Each row has a class, written after it.
[ -7 -19  -3 -62  -9 -42 -21  20  13 -11  -9 -30 -23 -19  -6  -2  10  24
 -13  20  -9  37  66  13 -40 -12 -47   3 -58   3 -46  24  24]	(17)
[-18 -21 -16  50  67 -19 -19  49 -39  41  18 -18  11  36  35 -10   7 -13
  47 -29 -13 -10   5 -30 -14   1  10 -31 -64 -37  35  -6  14]	(212)
[ 39 -42  10 -51 -11 -38 -12  39   6  -9 -47 -26 -36 -14   6  -2  21  28
  -7  39   2  60  49  24  -3 -30 -45 -16 -34  15 -56  20   2]	(75)
[  3   8  21  -7  17  28  26   5  16  60 -35  62 -15 -11 -45  25   2 -15
  56  17 -27   5 -37 -18   3  36  -8  31 -33 -22  31  38  17]	(41)
[ -2 -29 -10  25  42 -32 -13  36 -37  40  21 -28   1  57  37  -3 -19  -1
  41 -30  -6   0 -13 -26  -2  27  27 -27 -84 -34  31 -10  37]	(101)
[-16  26  35 -16  15  39   8 -30  17 103 -50  55  -5  21 -74  19   7   1
  46  -3 -29  19 -35 -20  18  22 -17  21  22 -13  42  25  15]	(125)
[ 14 -35   4 -94 -17 -45   2   7  21   9 -30 -24 -24  17   4 -20   1  27
  -5  59   8  40  50  33 -23 -28 -52 -20 -37  -1 -35  21  12]	(154)
[ -4 -30  -7  50  50 -24  -2  39 -43  37  19 -42   1  41  43 -13  13 -10
  39 -28 -19  12   0 -25 -22   0  16 -43 -56 -24  43   1  25]	(125)
[-27  17  23 -11  12  28  -2 -18  22  88 -44  63 -12  18 -72  34 -23  13
  52   6 -19   0 -49 -13  40  52   2  29  20 -15  29  22  30]	(101)
[-21  27  31  -3   9  27   8 -23  35  78 -43  65  -7  15 -51  27 -11  -8
  45  13 -23 -28 -47 -16  -6  43  -1  35  -2 -32  40  40  33]	(154)
[ 22 -33 -19 -75 -14 -51 -18  21  20 -15 -27 -26 -19  -7  22 -14  14  19
 -16  40   1  23  72  23 -48 -14 -56  -3 -43   2 -50  27  16]	(154)
[-18  31  33  -5  31  21   3   1  23  84 -33  70 -19  18 -50  29   6  -1
  46  11 -31  -3 -41  -6   2  44   3  40  -6 -33  43  21  20]	(56)
[  0 -53 -10 -54  16 -47 -12  34  11  19 -29 -12 -34 -11  11 -23  16  18
  -7  53   3  40  60  21 -22 -10 -73  -1 -42   1 -65  20  13]	(38)
[-12 -39   4  45  68 -20  -1  39 -39  52  23 -25  -9  56  35 -10  -6  -7
  45 -26 -10   1  -1 -16  -8  20   5 -25 -82 -46  27 -26  32]	(38)
[ 27   0  27   2  15  21   5  16  26  48 -63  73 -32  -8 -33  28  16 -10
  43  26  -8 -13 -44 -22  -8  38  -8  49  -4 -15  22  43  18]	(56)
[-10 -19   3  38  59 -23   4  39 -30  52  34 -18 -18  71  28 -12  -4  -3
  34 -27  -9  38  21 -21  -3   5  10 -39 -60 -28  39 -21  38]	(190)
[-27 -20 -18  20  38 -12   4  27 -41  45  44 -36   5  60  19  -4 -18  18
  56 -23 -19  20  14 -26  -3   9   6 -36 -83 -44  32 -18  22]	(41)
[  6 -25  12 -86  -5 -46   0  21  22  -3 -13 -40 -37  -5  -1 -13  11  14
 -13  34 -15  60  74  29 -13 -24 -44 -21 -60  12 -40  10  23]	(17)
[ -2 -30 -20  45  46 -16  -2  24 -43  55   7 -32   4  46  31 -18   3  -7
  48 -26 -15  13  -6 -30 -12  -5   8 -49 -53 -20  42  -4  18]	(125)
[-27  22  42   0  -1  30   2 -19  25 103 -22  57   5  21 -65  39   1   1
  33   0 -11  25 -47  -5  37  37  -7  54 -13 -33  19  19  13]	(73)
[-45  24  35   5  27  38  10 -16  28  98 -28  77 -28  29 -79  28   0   8
  43  19 -17  36 -28 -11  30  37 -20  34  22 -14  32  27  38]	(190)
[ 12 -44  18 -71 -16 -51   1  43   8  14   0 -36 -19  14   7   0  18  34
 -13  52  10  87  50  34   2 -19 -55 -13 -51  11 -58  21   8]	(73)
[-27 -38 -34  48  49 -17   7  36 -34  43  25 -24   4  37  34  -3  -6 -16
  61 -23  11   8 -12 -16  13  14  19 -27 -95 -26  29 -22  37]	(122)
[ 11 -11  36  -2 -13  26  17  -2  29  83 -37  55  -7  14 -49  28   6  -2
  38  16   3  32 -47 -17  30  28  -6  46 -23 -21   7  43   8]	(73)
[ 18  -1  20   6  15  16  14  17  29  55 -53  78 -26  -6 -28  19  12 -13
  43  23  -4 -12 -38 -24 -12  34  -3  48 -20 -22  21  45  13]	(56)
[-31 -26 -11  39  64 -33   6  45 -36  42  38 -36  -1  46  43   2  -4 -17
  52 -18  -2   6 -11 -11  -2  15  25 -39 -92 -27  34 -18  50]	(122)
[-16  34  31 -22  11  40   3 -38  21  78 -42  54 -22   9 -88  32 -15  11
  51 -12 -30  21 -42   3  33  33 -11  16  -2 -10  30   7  24]	(17)
[ 35 -36   0 -78   6 -53   1  44  13   4 -27  -8 -35   3  32 -15  20  18
  -2  64   2  44  51  25 -25 -18 -49  -3 -49   5 -43   3   5]	(56)
[-28 -30 -14  62  56  -8 -17  52 -38  17  27 -32  12  31  42  -8  14 -10
  42 -29  -8 -13   8 -34 -11   1  25 -24 -53 -43  34  -7  13]	(212)
[ 26  -7  32  -6   5  25   9   6  14  50 -62  46 -14  -9 -40  20  29 -12
  41   9 -16  14 -28 -23  -3  26 -16  32   2   1  22  41  19]	(125)
[-22 -42 -13 -80  -6 -61   6  32  22  25  -1 -29 -21   7   5 -17   7  28
   2  65  15  71  72  30  -2 -25 -50  -9 -56   8 -62  17  25]	(122)
[  1 -25   6  61  55 -25  -2  34 -40  54  12 -29  -8  49  36   0  -9 -12
  48 -16 -20  12 -20  -9  -4 -10  31 -42 -88 -46  36  -7  21]	(75)
[ -1 -38 -26  36  30 -13  16  36 -41  30  30 -21   5  37  35 -11 -16  -1
  57  -9 -16  11   0 -20  -8   2  13 -34 -81 -41  30 -14  11]	(41)
[-12 -27 -27  47  50  -6   5  29 -44  37  24 -16   4  33  30  -1 -14 -11
  61 -22 -14  -6 -14 -30 -10  11   9 -26 -86 -41  43 -12  20]	(41)
[ -5  31  28  -6   2  27   5 -22  38  73 -49  65  -9  10 -52  21  -9  -8
  35  -1 -28 -25 -41 -10   0  42   3  28  15 -26  37  35  23]	(154)
[ 11   1  32 -12  10  14   2   1  27  71 -59  63 -17   3 -45  25 -15 -11
  43  19 -12  -9 -49 -26  16  43   7  37  -8 -12  26  43  27]	(101)
[  2 -29  -9  60  46 -19  -5  34 -39  54  -6  -8   0  33  31  -2  -6 -17
  45 -33 -11   1 -18 -18  -6  -3  13 -29 -91 -45  30  -6  14]	(75)
[ 26 -44 -10 -97 -22 -43  -2   9  20   7 -41 -21 -23  13  18 -26   4  25
  -6  60  17  38  48  21 -19 -28 -65 -19 -48   6 -48  18   8]	(154)
[ 21 -31 -19 -76 -15 -40 -15   7  15  -4 -38 -15 -30 -25   1 -13   4  21
  -7  34   8  45  52  11 -19 -24 -65  -4 -61  18 -62  12  10]	(17)
[-12 -44  -2 -50  18 -52 -17  34   7  20 -15 -13 -30  -1  -1 -13  16  27
  -5  35   2  39  74  23 -29  -2 -65   4 -47  -7 -59  13  21]	(38)
[ 11 -36 -17 -87 -18 -52  -2  10  19   5 -23 -11 -14   4   6 -16   3  28
  -5  47  11  30  66  32 -46 -23 -60  -4 -51  -5 -51  25  12]	(154)
[  7 -25 -20  27  44 -25   3  15 -30  47   5 -10   7  48  42 -14 -19 -23
  49 -18  -6 -26 -18 -11 -31   2  13 -40 -91 -44  48 -12  24]	(154)
[-12 -22  -7  42  53 -19  -7  32 -33  60  27 -18 -17  75  10  -8  -5   3
  45 -20  -8  50  23 -17   9   9   5 -34 -72 -25  44 -25  40]	(190)
[  0 -30  -6  51  46 -16   0  30 -42  39  20 -39   7  46  38 -12   4  -8
  42 -30 -18   9   5 -24 -22  -9  15 -36 -44 -28  45  -4  17]	(125)
[ 14 -32  10 -75  -7 -47   4  30  13  29  -9 -23 -16   9   3  -1  14  24
 -13  43  10  78  47  30   5 -20 -57 -10 -52  13 -55  14   2]	(73)
[ -1 -28 -19  40  62 -28   8  38 -29  56  18  -5 -11  55  44 -13 -11 -10
  52  -8 -14  -4  -6  -9 -18  -1  18 -34 -68 -44  45 -18  17]	(56)
[-21  13  37  -7  -4  28  13 -19  28 114 -28  56  -6  35 -77  30  -6  15
  41   0  -8  40 -42  -8  47  31 -10  28  -2 -23  17  31  11]	(73)
[ 17   6  27  -6  22  21  16   7  29  73 -61  80 -27   0 -28  18  11 -19
  47  30  -6  -8 -60 -25  -4  34  -1  46 -30 -24  30  39  12]	(56)
[ -2 -21   4  78  59 -40 -23  55 -39  35   7 -38 -16  28  42  11   8  -7
  45 -27 -20   7  -8 -20 -15  11  37 -32 -91 -40  26  -3  37]	(75)
[-12 -41 -22 -67  -6 -44  14  34   6   7   4 -13 -16  -6   4 -11   2  30
  11  54  -4  49  74  14 -33 -20 -61 -10 -59  -6 -50  29  10]	(41)
[ -3 -43  -8 -54 -18 -70  -6  47  13  22   5 -29 -10   1  12  -7  17  32
 -16  43   9  78  74  25 -19 -17 -49  -4 -64   0 -67  30   8]	(73)
[-35  10  31   8  39  43   4 -17  19 106 -46  69 -16  17 -67  21 -11  -4
  53   5 -28  -9 -48 -18  26  50 -22  25  11 -26  32  15  24]	(38)
[-17 -30 -15 -57  10 -44 -29  46   3  -2 -11 -22  -6 -12   2 -15  33  22
  -7  39   0  40  80  11 -34 -22 -59   1 -47  -1 -49  35   3]	(212)
[ 12 -37   2 -83  -3 -51 -12  30   9   1 -22 -24 -31   5   0  -6   2  32
  -9  41   5  49  50  31  -1  -7 -44 -12 -28  17 -46  20  20]	(101)
[-20 -11   5  47  74 -22 -21  51 -42  41  23 -24   8  48  37   0   9  -7
  46 -31  -9  -9   0 -37 -19   8  10 -20 -80 -41  33  -3  23]	(212)
[ 11 -36  -1 -74   8 -34  -1  22  12  13 -25  -7 -45  11  -8 -15  17  26
  -7  61   9  89  69  35  12 -27 -71 -20 -15  30 -43  -4  17]	(190)
[-16 -48 -14 -43  18 -41 -13  30   6  22 -21  -3 -18 -12  -1 -15  11  14
  -1  46   2  28  63  19 -37  -5 -74  10 -56  -8 -51  20  14]	(38)
[ 20 -34   7 -85  10 -31  11  25  12  13 -31   0 -44   5  -3 -16  18  16
  -7  59  12  85  56  30   8 -28 -66 -25 -19  29 -38  -4  15]	(190)
[  -7  -28   -1   41   39  -36    0   42  -32   65   38  -29    8   60
   33    5   -6    3   37  -29    1   36   -3  -15   -2    9   12  -22
 -100  -39   16   -3   21]	(73)
[ -4 -42 -11 -66 -21 -51  -3  23  16  46 -10 -11  -6   9  -9  -7   5  35
  -7  48  19  79  58  21  -5 -26 -64   2 -61  -1 -63  28  -3]	(73)
[  6  -1  25   1  20  39  -7  16  15  48 -62  67 -10 -14 -44  22  30 -11
  48   8  -1  -7 -42 -39  12  36 -18  45 -11 -11  13  46  12]	(212)
[ 31   4  36 -17   2  12  15   0  39  50 -62  62 -20  -5 -29  17   3 -20
  37  18 -13 -20 -35 -13 -24  33   1  36 -15 -22  26  53  25]	(154)
[-37  32  37   9  27  37  11 -15  29  96 -30  73 -31  27 -72  23   0  -2
  39   8 -24  31 -30 -14  41  39  -2  18  34 -10  42  12  35]	(190)
[-22  15  28 -23  14  28   6 -18  23  97 -46  66 -10  25 -66  27 -23   3
  50   8 -19   1 -50 -14  39  48  -3  29   2 -18  34  25  29]	(101)
[-13 -22  -4  35  68 -12 -16  48 -43  37  25 -27  10  53  35  -4  12  -6
  48 -37  -7  -3  10 -35 -17   5   0 -21 -82 -39  31  -6  21]	(212)
[-22  24  24  -2  32  55  -6 -12  19  91 -56  79   6   5 -60  24   9 -11
  53   3 -20 -14 -48 -33  28  31 -24  43  11 -22  32  24   3]	(212)
[  7   1  30 -16  13  13  -2   5  25  54 -53  52 -24   1 -44  31  -2  -3
  38   3  -6  -3 -36 -19  16  48   4  42  -7 -12  16  36  33]	(101)
[ -16  -17    1   26   41  -29   -4   32  -39   26   39  -43   -7   52
   26   -1  -13    8   40  -50  -12   14    9  -23  -23   13   16  -38
 -112  -36   26  -16   44]	(17)
[-10 -26 -14  26  42 -26   5  15 -26  46  15 -22   3  59  40 -13 -20 -10
  47 -19  -1 -17  -7 -10 -23   1  17 -39 -84 -49  45 -11  27]	(154)
[  -7  -34   -4   34   24  -31   -6   33  -40   65   33  -27    8   66
   18    2   -3   16   39  -29   16   48  -15  -14    7   10    5  -19
 -112  -41   11    0   17]	(73)
[ -2 -26 -17  50  39 -15  -5  23 -31  24   6 -19   7  37  44  -6 -11 -18
  44 -28  -2 -32 -25 -19 -33  14  26 -24 -80 -47  50  -2  25]	(154)
[  6 -23 -28  30  36 -20  -8   7 -27  41 -11 -10   2  40  41 -18 -17 -18
  41 -29   7 -30 -27 -26 -26   2  15 -36 -81 -41  43  -4  16]	(154)
